Each row has a class, written after it.
[  4   9   2  -1   7  -2  -5  -3 -10   3   1  -2   7  -1  -5  -6  -4 -15
  -7   4  -1  -1   9   0  -5   3  -6   6   0  -4   8  -1  -2  -4   3   7
   5   1   3   7  -8  -1  15 -10   4   1   6  -3   5   3  -3  -7   4   3
  -1   5  -4 -16   3 -24   8   6] -> j_738
[  1   4  -3  -3   0  -6  -3  -5  -6   3  -4  -8  -6  -2  -4  -4  -4  -1
 -11 -24   5 -10  -9  -4  -1   0 -15  -3 -12  -2   3   5   2   0  10   1
   8  -8  -2  -6  -3   0  11 -17  -8  -1   3 -12   4   0   4 -10   4  14
  -1  -3  -1   4   3 -10   5   9] -> j_738
[  7  16   6  -4   7   4 -10  -7 -14   4  -1  -5   6  -5  -2  -2 -10 -13
  -6   9   6  -8   5  -4   0   2 -15   5   4  -2   6  -4   2 -11   3  13
   5  -1   2  11  -9  -2   6   1   0  -5   6  -9  -4   5  -1 -15   2   4
  -4   9  -3 -11   4 -13  18  10] -> j_738
[ 17   5   4   2  -1  -4  15  -5  -5  -2   3 -13  -9 -11 -11   3   1   9
 -18 -10  19   5 -18  -3 -18   4  -9  10   6  -4 -12   2  12  -4   7   0
  14 -10  -6   7  -7  -1   6  -7   2   4  -2   2   5  -2   6  -3   9   5
  -4  -8   0   0   3 -15   6   5] -> j_261
[ 10   7   1 -12   5   5  -5  -2  -5  14  -1 -13  -5  -5  -4 -10 -10 -12
  -7  -4   2  -4   1   6  -2  -3 -12  10   2   0  13  -2   6   0  -3   2
   4   5  12  -7  -5   1  11   4   3   1   3  -7   8  -6  -1 -18   2   1
   1   4   1  -8   3  -8  15  13] -> j_738
[  1  14   9   5   4  -6   5   0  -3  13   0 -13   2  -4  -8 -10   1  -9
   2 -18  -3  -7   7  11   6   2  -7   3  -3  -3  10  -6   1  -2  11   9
  -2   2  13   4   6   5  21   1  11  20   8   0   1  -2  -6   1   1  11
  -1  -7  -8  -6   4  -5   2   7] -> j_738
[  4   8  -1  -5   1   4   0  -4  -6   3  -2  -2  -3   4   1  -4  -4 -16
 -14  -4   2  -7   3   2  -2  -1  -7   1   2  -7   8   5   0  -9   8   3
   3  -1  -3   3 -11  -3  11 -13  -2  -7   1  -4   2   3   1  -8   4  -1
   2   1   8 -15  -1  -9   5  11] -> j_738
[  9   2  -1   5   1   3   4  -3  -8 -15   3  -7  -6  -8  -8   4  11  12
 -12   1  11   1 -15  -7  -9  -1 -13  -7   6  -4  -6   3   2  -8   5  -1
  13 -12  -4  10   3   0  -2 -10 -14  -2  -4 -11   6   7  -3  -4   4  12
  -4   1  -5   7   1 -13   6   1] -> j_43
[ 11   1  -4  -6   6   3   5   0 -11   9  -7 -12 -13   0 -19  -3  -7   8
  -6   7  11   3 -23  -1 -11  -6  -6   4  -4  11 -11  -4   8   0  -1   1
   6   5 -10   4  -9   7   3  14   3  -4  -2  -6   3  -1   1 -16  10   2
   0  -1  -6   1   3  -8  16  -1] -> j_43
[  2   2  10   2   7   3   0  -6 -12  -6   1   1  -8  -4  -4  11   0   2
   4  23  16   1 -13 -10   2  -4  -7 -10  -1   7  -4  -3  -2 -10   4  12
   5  -3 -13  16  -2   6 -10   4  -7  -5   0  -4  -3   5  -2 -11  -7   9
   1  10 -18  -3   5  -5  18  -9] -> j_43
[ 12  21   7   9   2  -1  14  -6  -4  -4   7  -9  -1 -10 -10  -1   5   3
 -25 -20  22  11   6   2 -12   0 -16   7   8 -12  -3   4   8 -10  12   7
  17 -16  -4  15  -5  -6  12 -15   1   8   4   1   5   5   0   6   9  12
  -5 -10  -4  -4   2 -17   5  10] -> j_261
[  6  10   8   3  -1  -2   0  -3  -1   5   1  -3   0  -2   0  -6   3  -8
  -4  -6  -1  -2   5   9  -5   4  -8   0   6 -10   3  -2   5  -6   8   9
   5  -3  10   7   0  -4  11  -7   7  13   5   6   5   0  -3   1   3   0
   2  -2   7 -10   1  -5   6  10] -> j_738
[ 8  9  3 -1  5  7 -3 -5 -6  4 -1 -2  4 -6  0 -1 -2 -5 -1  7  1  0  3  1
 -2 -1 -6  2  2 -2  0 -7  3 -2  3  8  7  2 10 10 -1  1  1 -2  5  6  0 -3
  6  0 -3 -5 -1 -1  0  3 -6 -8  5 -3 11  2] -> j_738
[  6  -4  -1  -5   4  -3   3  -3 -12   8   1 -15 -10  -8 -13   1  -6   9
  -2   6   4  -7 -27  -9  -8  -1 -11   2  -1  11  -9   1   6   2   3  -2
   8   1  -2  -4  -3   6   3   3  -2   0   0 -12   3  -3  -3 -19   9  11
  -2   1  -5   5   5 -12   6   0] -> j_43
[  7  12   9  -4   4   4   0   3  -4  11  -1 -11   5 -24  -2  -6  -3   2
  -5  -8   5  -2   5   5   4  -2 -10   4   3  -4  -1  -5   4  -5   7   9
   7  -1  12   3   0   1  10   5   5  10   1  -9   8  -1  -2  -2   0   6
  -2  -8  -9  29   2 -10  14   4] -> j_738
[  5  -1  -7  -6   0   2   2  -3  -6  -3  -1 -12  -8  -6 -12   0  -2  14
  -8  -1  19   4 -19  -5   0   1  -2   2   0   6 -13  -1   3  -8   0   1
   4  -4  -7   5  -6   4   5  13  -1  -7   4 -12   2   3   2 -11  11   8
  -2  -4  -2  10   4  -6  11  -4] -> j_43
[ 11   1   0   0   4   0  10  -1  -7   6  -5  -6  -4  -4 -11  -9  -7   1
 -10  11  13   7 -13  -1 -10  -1  -6   1   0   3  -4  -2   2  -4   0   1
   5   1  -7  16  -2   3   0   1   6  -5  -2  -2   2   5   1  -8  11   0
  -5   0  -7  -9   6  -8  10  -9] -> j_43
[ -1   8  13   3  -2   5  -8  -7  -1  -1   5  -9  -1  -8   2  -3   0   0
  -2 -18  16  -9   5   2   4  -4  -7  -7   8  -6  -2  -3   7 -10  10  10
  13 -10  10   1   5  -5   5  -4  -4  10   0  -4   4  -2   3   5 -10  10
   1  -3  -3  13  -1  -3  14   4] -> j_261
[  2   3   7  -2   1   2  -5  -5 -11   2  11  -5  -1  -5   1  -1  -8  -7
  -5   3   6  -9   0  -3  -3   0  -8   3   1   0   4  -1   4  -5  -6  11
   7  -4  -2   0 -11  -1   5  -5   2  -1   3  -5   5  -1   1  -7   0   4
   5  13   0  -5   2 -11  15  10] -> j_738
[  5   8 -12  -5   4   3  10  -5  -3   1  -5  -4  -5   2 -12  -2  -4   2
  -8   4   3  11 -12   0  -1  -1  -5  -2   2   4  -2   3  -3   0  -1   0
  -2   5  -4   9  -5   4   2   4   3  -4   3  -4  -3   5  -4  -6  10   3
  -4   0  -8  -3   4  -5   3  -1] -> j_43
[ -1   1  -6 -10   5  -2  -2  -6  -8   3  -3 -12  -9   2  -6  -5 -11  -4
   8   0  -2 -15 -23  -5  13  -2  -9  -5  -2   8   3  -2   0   5   2  -1
  -2 -16  -3  -7  -3   5   8   1  -4  -9   3 -15   2   1   0 -23   5   8
   2   3  -4   4   5  -3   5   2] -> j_43
[ 13   9   0   3   3  -4   2 -11  -7   1   4  -6   2  -3  -8  -1   2  -6
 -12 -15   9  -1   2   3  -7   3 -15   2   9 -12   1   3   7  -2   9   7
   8  -9   5  11  -5  -5  13  -9   1   6   4   0   9   2  -3  -4  14   6
  -6   3   4  -5   0  -9   5   9] -> j_738
[  6  -2  -4   0   4  -8   5  -4 -10  -3  -3 -10  -8  -1 -14   3   1   9
   1   1   4   0 -27  -2  -3   4  -2  -5  -2   9  -8  -2   3   4   4   0
  11   1  -5   1   3   8   4   5   4   2   2  -5   4   7  -7 -12  11  14
  -4  -2  -4   6   7  -7   0  -2] -> j_43
[ -1   6  17   1  -7  13  -6  -7  -4 -10   1  -5   1  -9   9   6  -1   5
  -3  -4  28  -4   8  -6 -16  -4   0   1   7  -5  -5  -4   8 -12   7   9
  17 -19   0   4  -8  -7  -6  -5  -9   2  -1  -3   7   1   3   4 -12  -1
   5   5   3   7  -7  -7  27   4] -> j_261
[  4  14   4   1   3   4   5  -4   3   9   0 -12  -3  -1  -1  -7   0   0
 -19 -24  16   2   5   8   3  -3  -6   4   1  -6 -13  -4   5  -8   5   7
   5 -12   7   5  -3   1   8   3   2   8   8  -4   2  -3   3   4   2  -1
  -1 -10   2   2  -2  -5  12   6] -> j_261
[  7  12   0  -6   2   7 -10  -9 -14   4  -6  -6   2  -5   0  -6  -9 -17
 -11   5   3  -6  10  -1  -6  -3 -19   6   9  -6   8   0   2  -5   6   4
   9  -4  10   2  -6 -11   4 -11  -5   3   1  -9   8  -2  -7  -6   0   6
   2   9  -3 -14   5 -14  13  14] -> j_738
[ 11   7   9   5   4  -3   8   2 -12   0   4  -5  -1  -8  -9   5  -2   5
 -11  10  13   8 -10 -10 -11  -2  -6   8   0   3  -5  -4   7  -3  -3   2
  13  -6 -10  10  -4   2  -2  -3   0   0  -4   1   5  -2  -3  -7   5   7
   8   0 -11  -3   4 -11  13  -2] -> j_43
[  1   7 -16  -5   7   0  11  -5  -2  -1  -4  -1   0   6 -12   2  -7  11
 -10   9  16  14  -6  -3   3  -5   2   7  -3   3  -1   0  -5  -6  -7   3
  -4   3 -15  18 -15   6  -1  13   5 -14   4   3  -4  10   7 -10  10  -5
  -5  -3  -7 -11  -1  -2   9  -6] -> j_43
[ 12   5 -10   3   6   7  11  -5  -2  -8  -3  -2  -4  -5  -9   8   7  10
  -7  14  13  17 -11  -1  -3  -1  -3  -8   3   1 -13  -6  -5  -8  -3   2
   5  -1  -7  28  -2   8 -12  14   8  -1   1   4   3  10   0  -1  10  -8
  -7  -3  -5  -1   3  -3  13  -8] -> j_43
[  5  10  27   9  -1   1   1  -6 -12 -12   4  -2  -5  -8   3   8  12  -4
 -16   0  21  -3   7 -13 -13   1 -14   2   7  -7   7  -7   6 -12  12  16
  18 -22 -15  12  -5  -4  -2 -22  -9   3  -3  -2   6   2   0  -4  -9  10
   0   5  -9  -8  -1 -15  19   7] -> j_261
[  8   7   2   2   9  -2   0  -6 -10   5   0  -3   0  -5  -6  -5  -2 -15
  -4   6 -11  -4   1   4  -5   2 -15   0   4  -8   9  -1   1  -2   7  10
   4   0  10  12   2  -2  12 -10   3   5  -1  -3  10   2  -8  -7   5   6
  -5   6  -3 -15   5  -7   1   4] -> j_738
[ 2  5 -6 -5  5  4  1 -5 -1 -5 -4 -7 -4  2 -4  0 -4  3 -4  4  7 -1 -9  2
  6  1 -1 -5 -1  6 -5 -4  0 -4 -2  8 -1  2 -1 12 -1  3  0 15  6 -2  3 -5
  1  6 -2 -3  4 -2 -1 -2 -2  1  2  0 10 -3] -> j_43
[  6  11  -4  -2   2   7  -7  -8  -8   3  -4  -8  -1  -4  -6  -6  -7 -12
  -3  -4  -2  -6   6   5   4  -2 -18   1   5  -8   8   0  -1  -6   6  13
   7  -2  14   5   1  -3  11  -5   1   6   4  -5   7   2  -4  -6   1  10
   0   6  -5  -3   9  -8   8  11] -> j_738
[ 14  15   5  -6  -1  -1   3  -4  -6  12   0 -10  -2  -3  -5 -11  -5 -19
 -13 -14   8  -3   9  13  -9   3  -9  11   5  -6   3  -3  12 -10   9   9
   5  -1   6   4 -13  -2  19  -5  36   7  12   0   7  -3   2  -9  12  -7
   0  -4   7 -20   2  -7  16  13] -> j_738
[  7  -1  -8  -4   1  -3   5  -2  -2   0   0 -12 -13  -1 -12   2  -5   8
  -7   1   8   0 -23  -4  -3   1  -6   5  -2   7  -3   3   5   5  -1  -7
   3   1 -13  -1  -7   8  13  -8  -3  -8   2 -10   1   1  -1 -15  12  12
  -3  -3   0  -3   3  -7   2   5] -> j_43
[  9  -5  -7   0   4  -7   9  -2  -8 -11   0  -2  -7  -3 -11   9  -5   6
  -9 -18   5   7 -19  -7  -9   3   2   7  -6   8  -6   4   3   5  -8  -8
   5   2 -14  10  -6   3  -3   1   1 -10  -1  -1  -1   6  -1  -7  11  -2
  -3  -4  -5  -5   3  -3   1  -2] -> j_43
[  6   0  -1 -10   2  12 -13  -1 -10   2  -3  -7  -1  -5   4   3  -8 -18
 -12  15   5  -8   2  -2  -7  -2 -10   2   7  -2   5   3   4  -6   2   4
  13   4   4   2 -14  -4  -3  -6  -9  -9   1  -9   7  -2   3 -15  -4  -7
   7  14   5 -10   2 -11  20   9] -> j_738
[  2  11  19  -6   2  -3  -6  -6 -16  14   5 -12  -4  -4  -5  -5 -15 -17
  -9   0  13 -17  -7  -1  -9   4 -15  13  -2   4   4  -5  12  -6  10  12
  10  -5  -2  -3 -13  -4  15 -11   0  -1   7  -7   6  -9  -1 -15   0   9
   3   2  -7 -11   2 -19  22  11] -> j_738
[  7   7  -7   0   4   2   5  -6  -6   1  -1  -5  -4  -1 -11  -1   0   2
  -6   1   0   8  -8  -1   1   4  -9   0   1   2  -1   1  -2  -4   5   1
   3   2  -1   8   0   3   6   0   2  -5   5  -7   1   5  -2 -10   6   9
  -7   1  -8  -1  -3  -3   6  -4] -> j_43
[  3  10  -3  -5   6   1  -8  -6  -9   7  -4 -11   2  -7  -6  -7  -9  -6
  -1   1  -4  -9   7  -1   8  -1 -14   0   4  -2   7  -3  -2  -4   9  13
   4  -4  13   3   2   3  11   1   3   8   6  -8   8  -1  -8  -9  -3  18
  -1   6 -11  -4   4  -6  12   6] -> j_738
[  4  13   9   0   7   0   4  -3  -9   4   0 -11   4  -3  -5  -1  -3  -4
  -8  -1   7   6   4  -1  -1   0 -11   6   6  -2   5   1   5  -3   4   6
   6  -4   1   7   1  -2   6  -9  -6   5   3  -1   0   1  -2  -4   0  11
  -2   1 -13  -7   2 -10   6  11] -> j_738
[  7   6  12  -2  -3   4   0   2  -7   5   1  -8  -5 -10  -2   1  -5   6
 -11  -1  19   0  -3  -7 -15  -3  -3  10   5   1  -7  -1  11  -2  -1  -2
  15  -8  -1  -6  -5  -3  -4  -4  -4   2  -3  -3   3  -8   3   0  -1   5
   2  -1  -4   5  -3 -11  11   5] -> j_261
[  3   4  -5  -5   1   2   3  -5  -4   3  -4 -10  -7   2  -8   0 -10  -3
  -3  -2   9  -2 -13   4  -1   0  -9  -5  -1   3  -4  -3  -4  -5   2   5
  12   6  -1  11  -6   4   3  10   4  -2   2  -4   2  10   1 -11   4  -2
  -1  -4   0  -4   5  -1  10   3] -> j_43
[ -2  -1   4  -2   2  -7  -2  -3 -12   6   3  -8   0  -4  -6  -2  -5   7
   4  -3  10  -7 -13  -1   3   4   1   2 -10  11  -8  -9   6   0   0  10
   2  -2  -9   2  -6   7  10  17  10  -2   5  -2   2  -4  -6  -7   5   2
   0  -5  -3  -2  -4   1  13  -9] -> j_43
[ 13  23  12   2   3  12  -3  -4  -2   9  -1  -5   8 -16   2  -5   1   3
 -14   2  12  10  22   2  -7 -10  -7   8   5 -13  -2  -7   5 -10  -2  13
  15 -12  27   5   4  -7  -2   4   6  19  -1   1   9  -5  -6  11  -7   3
  -1   4 -10   4   4   9  14   4] -> j_261
[ 10   4   7   1   1  -6  -3  -2  -9   8   2 -13  -5 -14  -4  -4  -4   4
  -5  -5  12  -8 -12  -2 -14   1  -3  11  -3   1  -7  -7  15  -1   4   3
  12  -6   1  -6  -1   5  10   0   9   9  -2  -2   4  -7   0  -2   5  11
  -3  -2   0   1   4  -8  11   7] -> j_261
[ 10   3   2   2   3  -3   3  -2 -12   2   0  -4  -8  -6 -13   3   0   2
  -8   3   7  -1 -17 -10 -10  -2  -9   2   2   5   1   0   8   5   7   2
   7  -5  -8   9  -5   0   0 -11  -2  -2   0  -4   3   2  -1 -11   7  13
  -3   2  -8  -1   2 -13   4   1] -> j_43
[  4   4  -7  -2   6  -3  10  -4  -4   3  -6  -9  -6  -5 -17  -3  -3  12
  -4  -4  18   4 -16   1   5   2  15   4  -5   6  -9  -4   5  -4  -4   5
   1   2  -2   9  -8  10   8  17   8  -4   3  -5   2   3   3  -6   9   5
  -1  -6  -1   1   4  -2  11  -4] -> j_43
[  4   4  10  -3   2   2   3  -3   3   2  -5 -10  -3  -6  -1   2   2   7
  -3  -8  20   0  -4   3  -6  -3  -4  -2   0   1  -8  -6   6  -9   8   6
   8  -3   0   9  -2   3   1  10   3   8  -2   1   1  -2   0   0  -5  -5
   2  -8  -1   9  -3  -5  16   1] -> j_261
[  5   3  28   1  -6 -17   7   3 -13   4  19 -15  -8 -12  -1   4  -3   7
 -23 -28  23 -13  -6  -6 -25   5   1  29  -2   8 -10  -3  26   1  10   1
  16 -24 -23 -19 -19  -6  11 -23  -3   3   4  -1   2 -14  15   2   5  10
   0 -13  11  -1  -6 -20  14  20] -> j_261
